Each row is followed by roughly how far along a hidden order it lies, from 0 to 10. A new part has a new order.
[ 0.05 -0.49  2.57  0.34 -0.94  0.62 -0.25  0.27  2.81  0.82 -0.29 -2.24
 -0.24  0.87 -1.14  0.18  0.93  3.34 -2.50 -3.20 -1.15  0.29 -1.22 -1.35
 -4.84 -3.44 -2.14  0.36  6.11  4.69 -1.29 -0.34  0.67  0.81 -0.98  0.57
  0.54]	10
[-3.39 -1.15 -0.32  1.06 -1.35  0.00 -1.99  0.38  2.17  0.54 -2.63 -0.20
  0.38  0.86 -1.66  1.65 -0.48  2.23 -3.96 -9.98  0.89  0.51 -1.42 -1.76
 -4.80 -2.83 -1.54 -0.17  2.51  3.60 -1.34 -0.75 -0.40  0.41 -3.31 -0.05
  0.51]	10
[ 0.44 -1.06  3.71 -0.41 -0.90 -0.44 -1.41 -0.08  0.74  1.98  2.67 -1.58
 -0.80  0.69 -0.88  0.51  1.36  2.81 -3.33 -0.75 -2.52  0.52  0.55 -0.93
 -2.69 -4.15  3.28 -0.82  4.34  1.90  0.12 -0.45  0.80  0.96  1.35  0.89
  0.59]	7
[-1.53  0.03 -1.61  0.90 -0.21  1.00  0.91 -0.55  1.57 -2.23 -0.07  0.97
  0.14 -0.07 -0.85  0.37 -1.54  1.02 -1.33 -0.94  0.50 -0.11 -0.15 -0.50
 -0.89  2.07  0.76 -0.81 -3.71  0.24 -1.40  0.00 -0.23  0.08  2.36 -0.45
 -0.38]	3
[-0.79 -1.55  4.03 -0.73 -0.97 -1.32 -3.13  0.03 -0.53  2.76  3.28 -1.02
 -1.02  0.78 -0.85  1.03  1.51  1.79 -5.54 -0.62 -3.28  0.77  1.21 -1.08
 -2.37 -4.80  6.51 -1.57  3.16  0.34  1.91 -0.74  0.45  0.97 -0.17  1.21
  1.03]	6
[-1.57 -0.71 -0.30  0.43 -0.30 -0.65 -1.03 -0.14  0.19 -0.52  0.54  1.06
 -0.31  0.08 -4.92  0.92 -1.44  0.83 -3.02 -2.95 -0.61  0.26  0.70 -1.42
 -1.90  0.03  3.83 -1.81 -3.08 -0.27 -0.01 -0.20 -0.28  0.38  2.31 -0.33
  0.28]	2
[ 0.05 -0.78  1.15 -0.88 -0.11 -2.32 -2.21  0.33 -1.94  0.59  3.02  0.03
 -0.70  0.02 -0.31 -0.16 -1.13 -0.76 -2.17  0.41 -0.80  0.43  1.76 -1.21
 -2.13 -1.72  7.38 -1.95  1.33 -0.37  1.57  0.04  0.55  0.27  3.58  0.81
  0.88]	1
[-1.45 -0.34 -0.05  0.49 -0.74 -0.45 -0.92  0.31  1.23 -0.22 -0.12 -0.55
 -0.01  0.38 -1.20  0.47 -1.13  1.36 -3.25 -5.47  0.43  0.19 -0.28 -1.40
 -5.38 -1.41  0.07 -0.65  2.12  2.79 -0.71 -0.16  0.13  0.38  1.06  0.29
  0.51]	6
[-3.59 -0.35 -2.10  1.29 -0.90 -0.10 -0.97  0.48  1.65 -1.56 -3.59  0.25
  0.77  0.45 -1.53  0.80 -2.17  0.94 -3.23 -9.90  2.26  0.31 -1.43 -1.65
 -4.80 -0.65 -1.82  0.22  1.22  4.41 -1.76 -0.31 -0.62  0.03 -1.57 -0.34
  0.16]	8
[-2.38 -0.77 -1.18  0.86 -0.65  0.12 -0.51  0.27  1.06 -1.37 -1.54 -0.20
  0.41  0.34 -1.16  0.30 -1.47  1.09 -2.18 -6.76  1.41  0.12 -0.89 -1.47
 -4.03  0.12 -0.68 -0.39  1.25  2.97 -1.54 -0.13 -0.18  0.14  0.36 -0.10
  0.27]	6
[-0.92  0.08  0.27  0.31 -0.22 -0.41 -0.06  0.09  0.03 -1.28  0.29 -0.08
  0.03 -0.15 -0.63 -0.44 -1.71  0.78 -1.13 -0.85  0.11 -0.28  0.26 -1.02
 -1.96  0.73  2.54 -0.85  0.28  1.52 -0.85  0.26  0.27 -0.06  3.14  0.21
  0.16]	4
[-2.26 -0.09 -1.60  0.61 -0.33 -0.57 -1.27  0.24 -0.29 -1.34 -1.16  0.38
  0.34  0.07 -0.92  0.08 -2.12  0.92 -2.71 -5.85  1.12 -0.13 -0.09 -1.13
 -3.02  0.33  1.29 -0.57 -0.10  2.51 -0.93  0.08 -0.14 -0.16  1.76 -0.06
  0.36]	5
[-1.61 -0.55  1.30  0.23 -0.68 -0.45 -1.03  0.32  0.99 -0.08 -0.08 -0.86
 -0.16  0.46 -1.13  0.20 -0.67  1.37 -3.29 -3.82 -0.26  0.27 -0.34 -1.78
 -3.72 -1.56  1.37 -0.50  2.88  2.58 -0.79 -0.19  0.23  0.50  1.03  0.49
  0.72]	6
[-0.44 -0.58  0.34 -0.55  0.04 -2.47 -1.70  0.31 -2.22 -0.21  2.23  0.73
 -0.44 -0.15 -0.24 -0.35 -1.94 -1.32 -2.22 -0.68  0.03  0.20  1.53 -1.25
 -1.16 -0.06  6.69 -1.70  0.16 -1.24  1.26  0.20  0.23 -0.11  4.16  0.43
  0.63]	0

[ 0.56  0.03  0.66  1.25  0.53  1.20  0.25 -0.72  0.22 -1.10 -0.42 -0.09
  0.66 -0.47  0.40  0.03 -0.27]	5
[-0.18  0.37  0.55  4.78 -1.91 -0.49 -0.29 -0.17 -0.01 -3.95  2.41 -0.07
  0.58 -0.06 -0.06  0.04  0.23]	4
[ 0.23  0.89  0.38  2.28 -0.64 -1.32  0.44 -0.48 -0.07 -3.08  0.74  1.23
  0.08  0.13  0.08  0.40  0.38]	3
[-0.69 -0.20  0.87  2.94  0.82  0.79  0.19 -1.06  0.04 -1.46 -0.94 -0.86
  0.79 -0.53  0.38  0.03 -0.34]	6
[-0.40  0.27  0.84  4.12  1.16 -0.28  0.19 -0.93  0.13 -3.04 -0.23 -1.96
  0.71 -0.18  0.23  0.18 -0.10]	5
[-0.19  0.26  0.13  6.17  1.86 -0.58  0.64 -0.12 -0.21 -3.79  0.10 -0.24
 -0.02  0.02  0.84  0.46  0.47]	5
[-0.57  0.48  0.78  4.87  4.12  0.16  0.73 -1.26 -0.06 -1.56 -2.29 -0.15
  0.42 -0.41  0.64  0.31  0.00]	5
[-0.20  0.96  2.19 -0.52  7.43  1.72  0.17 -2.93  0.25  1.01 -1.32  1.11
  0.85 -0.52 -1.55 -0.30 -0.28]	2
[ 0.09  1.16  1.42 -0.03  5.36  0.03 -0.09 -2.83  0.04 -1.32 -1.04  1.05
  1.04 -0.33 -0.83  0.03 -0.19]	1
[ 0.03  0.52  0.19  4.97  0.24 -0.27  0.20 -0.34  0.10 -3.42  0.62  2.52
  0.24  0.05  0.20  0.46  0.15]	4
[-0.07  0.78  0.34  3.22  1.23  0.18  0.19 -0.72  0.08 -2.44  0.24  0.50
  0.47 -0.16  0.05  0.30 -0.06]	4
[ 0.00  0.82  0.71  2.87  2.55 -0.68 -0.15 -1.91 -0.18 -2.76  0.32  0.42
  1.02 -0.24 -0.01  0.13 -0.13]	2
[ 0.13  1.42  0.80  1.21  3.87 -0.42 -0.08 -1.40 -0.01 -1.84 -0.11  1.86
  0.78 -0.24 -0.57  0.21 -0.11]	1
[ 0.19  0.95  0.26  6.71  4.29 -2.83  0.51 -0.58 -0.61 -4.76  1.76  0.92
 -0.26  0.31 -0.05  0.43  1.03]	2
[ 0.84  1.47 -0.67  1.45  4.46 -1.89  0.26 -0.99 -0.04 -1.93 -0.11  3.28
 -0.33  0.28  0.02  0.35  0.51]	1
[ 0.02  0.80  0.49  3.48  0.11 -1.25 -0.33 -0.34 -0.32 -4.20  1.81  0.83
  0.56  0.12 -0.34  0.26  0.26]	2
[-1.61 -1.03  2.45  3.19  3.29  3.52  0.06 -2.51 -0.23  1.32 -4.05 -4.94
 -0.06 -0.78  1.05 -0.73 -1.15]	10
[ 0.11  0.99  0.72  9.30  5.73 -4.38  0.93 -0.41 -1.03 -5.03  2.14  1.39
 -0.07  0.48 -0.04  0.89  1.56]	0
[ 0.35  0.02 -0.86 -4.97  4.16  1.70  0.74 -1.45  0.97  3.67 -3.19  2.94
 -0.54 -0.20  0.21  0.11 -0.43]	4
[-0.52  0.94  1.18  2.64  6.09 -0.73  0.43 -2.10 -0.32 -1.63 -2.37 -0.17
  0.74 -0.46  0.19  0.25 -0.06]	3
[-0.64  0.68  1.73  1.51  9.99  0.33  1.42 -3.58 -0.26  2.54 -3.68 -0.04
 -0.05 -0.49  0.01  0.27 -0.03]	3
[ 0.50  2.04  0.59  2.58  9.11 -2.59  0.63 -1.68 -0.55 -2.43  0.55  2.17
 -0.01  0.10 -0.36  0.66  0.74]	0
[-0.12  0.35  0.20  6.19  2.74 -1.49  0.65 -0.24 -0.27 -2.66  0.35 -0.33
 -0.20  0.11  0.61  0.47  0.52]	5
[-0.84 -0.16  1.08  8.25  1.84 -1.08  0.52 -0.73 -0.57 -3.76 -0.04 -1.06
  0.33 -0.18  0.74  0.46  0.38]	5
[ 0.12  1.20  1.22  0.24 -0.87 -0.21 -0.99 -0.67 -0.14 -3.38  1.71  1.05
  1.59 -0.21 -1.14 -0.14 -0.41]	0
[-1.16 -0.80  1.14  4.84  4.20  2.53  0.99 -1.85  0.24  1.83 -3.68 -2.45
 -0.35 -0.74  0.89 -0.07 -0.53]	9
[-1.01 -1.19  1.33  0.20 -5.05  3.13 -0.66 -0.59  0.52 -0.55  0.06 -2.27
  0.94 -0.67 -0.09 -0.80 -0.98]	8
[-0.70 -0.40  0.54 -2.33  1.71  1.98  0.28 -1.77  0.42  1.43 -2.15 -1.43
  0.41 -0.54  0.44 -0.11 -0.51]	7
[-0.53  0.25  0.90  6.30  5.95 -0.40  1.06 -1.66 -0.10 -1.48 -2.57 -0.51
  0.26 -0.40  0.95  0.60  0.22]	5
[-0.03  0.48  0.98  5.58 -0.52 -0.68 -0.06  0.21 -0.08 -3.23  1.89  0.35
  0.49 -0.11 -0.01  0.17 -0.10]	4
[-0.40  0.42  0.96  2.00  5.69  0.11  0.49 -2.11 -0.35 -0.84 -1.68 -0.15
  0.74 -0.53  0.22  0.08 -0.11]	3
[ 0.08  1.15  0.49  1.22  2.04 -0.71 -0.23 -1.11 -0.10 -1.54 -0.18  1.42
  0.67 -0.12 -0.40  0.07 -0.04]	1
[-0.95 -0.01  1.11  4.85  8.38  0.56  1.12 -2.08 -0.23 -0.07 -3.67 -1.21
  0.15 -0.60  0.98  0.31 -0.07]	6
[-0.57  0.17  1.06 -2.73  6.85  2.92  0.46 -2.72  0.37  4.36 -4.40 -0.58
 -0.58 -0.54 -0.04 -0.30 -0.87]	6
[ 0.27  0.85  0.96  5.63  2.06 -2.22  0.15 -0.50 -0.56 -4.74  2.63  1.14
  0.30  0.27 -0.37  0.26  0.87]	1
[-1.85 -1.41  2.20  6.83 -0.05  3.56  0.38 -1.91 -0.29  0.49 -2.05 -5.88
  0.58 -0.84  0.97 -0.57 -0.86]	10
[ 0.51  0.45 -0.30  4.04 -0.28 -2.92  0.23  1.07 -0.40 -4.05  3.03  1.70
 -0.02  0.56 -0.10  0.30  0.94]	2
[-0.72 -0.61  0.99  0.49 -0.40  2.36  0.04 -1.12  0.61 -0.08 -1.16 -0.89
  0.54 -0.70  0.34 -0.20 -0.54]	7
